Below is a small trained network, with its code and all its weights. Each question gives an input and a target symbol and asks what happens when units are switched off, that is, made to give their printed mean instead of their output.

import numpy as np


def w(rows, s, z=0):
    codes = np.array(rows[::2]) - 128.0
    scale = np.full(codes.shape[1], s)
    scale[-1] = z or s
    return codes * scale


def f(y):
    return y / 2 * (1 + np.tanh(0.7978845608 * (y + 0.044715 * y**3)))


def softmax(a):
    e = np.exp(a - a.max(-1, keepdims=True))
    return e / e.sum(-1, keepdims=True)


def log_softmax(a):
    a = a - a.max(-1, keepdims=True)
    return a - np.log(np.exp(a).sum(-1, keepdims=True))


def net(x, mask):
    ids = ['ΓΞαβεζθμψ'.index(c) for c in x.split()]
    T = len(ids)
    res = E[ids] + P[:T]
    r = res
    for j in range(2):
        rows = slice(4 * j, 4 * j + 4)
        q, k, v = (r @ M[0][rows].T for M in (Q, K, V))
        z = softmax(np.where(np.tri(T) > 0, q @ k.T / 4**0.5, -1e9)) @ v
        o = O[0][rows]
        res = res + np.where(mask[j], z, o[:, -1]) @ o[:, :-1]
    y = f(res @ A[0][:, :-1].T + A[0][:, -1])
    res = res + np.where(mask[2:18], y, B[0][:, -1]) @ B[0][:, :-1]
    return log_softmax(res[-1] @ U[:, :-1].T + U[:, -1])


Q, K, V, O, A, B = {}, {}, {}, {}, {}, {}
E = w([
[81,44,59],'Γ',
[141,161,119],'Ξ',
[208,74,124],'α',
[68,198,132],'β',
[200,141,162],'ε',
[76,30,56],'ζ',
[210,156,167],'θ',
[198,140,161],'μ',
[5,78,91],'ψ',
],0.017)
P = w([
[155,236,2],'0',
[120,126,136],'1',
[118,128,163],'2',
[111,123,179],'3',
[104,122,187],'4',
[104,123,193],'5',
[102,121,197],'6',
],0.0096)
Q[0] = w([
[167,143,89],'head 0',
[119,104,165],'head 0',
[96,131,163],'head 0',
[147,167,133],'head 0',
[122,89,53],'head 1',
[75,185,132],'head 1',
[56,144,158],'head 1',
[103,139,252],'head 1',
],0.013)
K[0] = w([
[87,158,170],'head 0',
[84,154,63],'head 0',
[85,90,84],'head 0',
[170,98,88],'head 0',
[157,191,41],'head 1',
[61,139,185],'head 1',
[98,170,192],'head 1',
[133,137,247],'head 1',
],0.014)
V[0] = w([
[141,144,138],'head 0',
[178,113,142],'head 0',
[116,119,168],'head 0',
[130,174,86],'head 0',
[149,101,119],'head 1',
[39,66,112],'head 1',
[45,247,122],'head 1',
[158,75,94],'head 1',
],0.013)
O[0] = w([
[111,143,140,72],'head 0',
[86,123,133,44],'head 0',
[114,84,88,13],'head 0',
[150,205,86,236],'head 0',
[172,54,103,121],'head 1',
[135,190,39,67],'head 1',
[81,209,194,252],'head 1',
[241,103,1,145],'head 1',
],0.0082,0.003)
A[0] = w([
[68,149,80,64],'neuron 0',
[210,234,113,240],'neuron 1',
[217,90,71,253],'neuron 2',
[92,181,183,119],'neuron 3',
[96,60,51,141],'neuron 4',
[132,179,97,63],'neuron 5',
[76,160,41,111],'neuron 6',
[148,81,147,59],'neuron 7',
[80,67,148,150],'neuron 8',
[6,98,112,177],'neuron 9',
[144,132,160,142],'neuron 10',
[183,197,116,166],'neuron 11',
[190,193,143,204],'neuron 12',
[124,78,142,110],'neuron 13',
[165,130,102,117],'neuron 14',
[194,216,252,106],'neuron 15',
],0.011,0.0055)
B[0] = w([
[130,163,93,157],'neuron 0',
[135,140,188,193],'neuron 1',
[123,60,181,248],'neuron 2',
[71,81,112,213],'neuron 3',
[116,181,79,186],'neuron 4',
[204,62,64,143],'neuron 5',
[53,117,91,163],'neuron 6',
[171,132,7,149],'neuron 7',
[185,143,154,151],'neuron 8',
[185,219,146,198],'neuron 9',
[99,75,116,142],'neuron 10',
[132,80,213,160],'neuron 11',
[109,156,219,171],'neuron 12',
[254,162,81,146],'neuron 13',
[69,141,104,153],'neuron 14',
[181,42,8,225],'neuron 15',
],0.0066,0.017)
U = w([
[117,80,116,33],'Γ',
[156,67,255,206],'Ξ',
[200,92,105,79],'α',
[23,47,206,191],'β',
[204,161,141,87],'ε',
[104,67,103,4],'ζ',
[206,176,160,183],'θ',
[194,153,144,82],'μ',
[195,193,104,163],'ψ',
],0.0091,0.0047)

Each question gives the input, a string of symbols that net reads in full, and the target symbol t.
The units are the heads (4 rows each of Q, K, V and O) and the neurons (one row each of A and B). Each row of codes is followed by its name. A weight is (code - 128) times the scale printed after its matrix; where a second scale follows, it is the last column's (O, A, B and U).
mask holds one flag per unit, heads first, then neurons. A switched-off unit (its flag False) gives its mean, the last column of its rows in O or B, instead of its output. The means were averaged over made-up inputs and are rounded, as every weight is.
A unit's drop is (log p(t) with every unit on - log p(t) with that unit switched off) / (log p(t) with every unit on - log p(t) with every unit switched off).
The circuit of an input: a set's keep is (log p(t) with only the set's units on - log p(t) with every unit switched off) / (log p(t) with every unit on - log p(t) with every unit switched off). Starting from the 12 units with the biggest drops (on a tie, the unit counted first), units are removed one at a time, each time the one whose removal leaves the highest keep (on an exact tie, the one counted first), for as long as the keep stays at least 0.8.
units of the circuit, in order: the units of the circuit, biggest drop first
most important unit: the unit with the biggest drop
k most important neurons: the k neurons with the biggest drops, biggest first
heads that matter: for each layer, one digit per head in row order, 1 if its drop is at least 0.15 and else 0, layers parted by /
drop of u: that unit's drop, to one decimal
input μ Γ Ξ, target Ξ: most important unit => neuron 4
input β ζ θ, target Ξ: 3 most important neurons => [neuron 4; neuron 12; neuron 9]
input Ξ β Γ α Ξ ζ, target Ξ: units of the circuit, in order => [head 1; neuron 8; neuron 9]
input Ξ α Γ, target Ξ: units of the circuit, in order => [head 1; neuron 9]
input Γ μ α α Ξ ψ, target ψ: units of the circuit, in order => [neuron 9; neuron 2]
input μ Ξ ζ Γ Ξ θ ψ, target θ: 2 most important neurons => [neuron 9; neuron 2]
input ε α Ξ, target Ξ: 2 most important neurons => [neuron 15; neuron 4]
input Γ β α, target Ξ: 4 most important neurons => [neuron 2; neuron 15; neuron 11; neuron 1]
input θ α θ ε α α, target α: 2 most important neurons => [neuron 7; neuron 13]
input Γ Ξ α α α, target α: heads that matter => 11
input Ξ α θ, target Ξ: 2 most important neurons => [neuron 4; neuron 2]
input α ψ α ζ ζ, target α: drop of head 1 => 0.9
input α ψ θ ε θ, target α: drop of neuron 7 => 0.1
input Γ α β, target β: drop of neuron 13 => 0.1
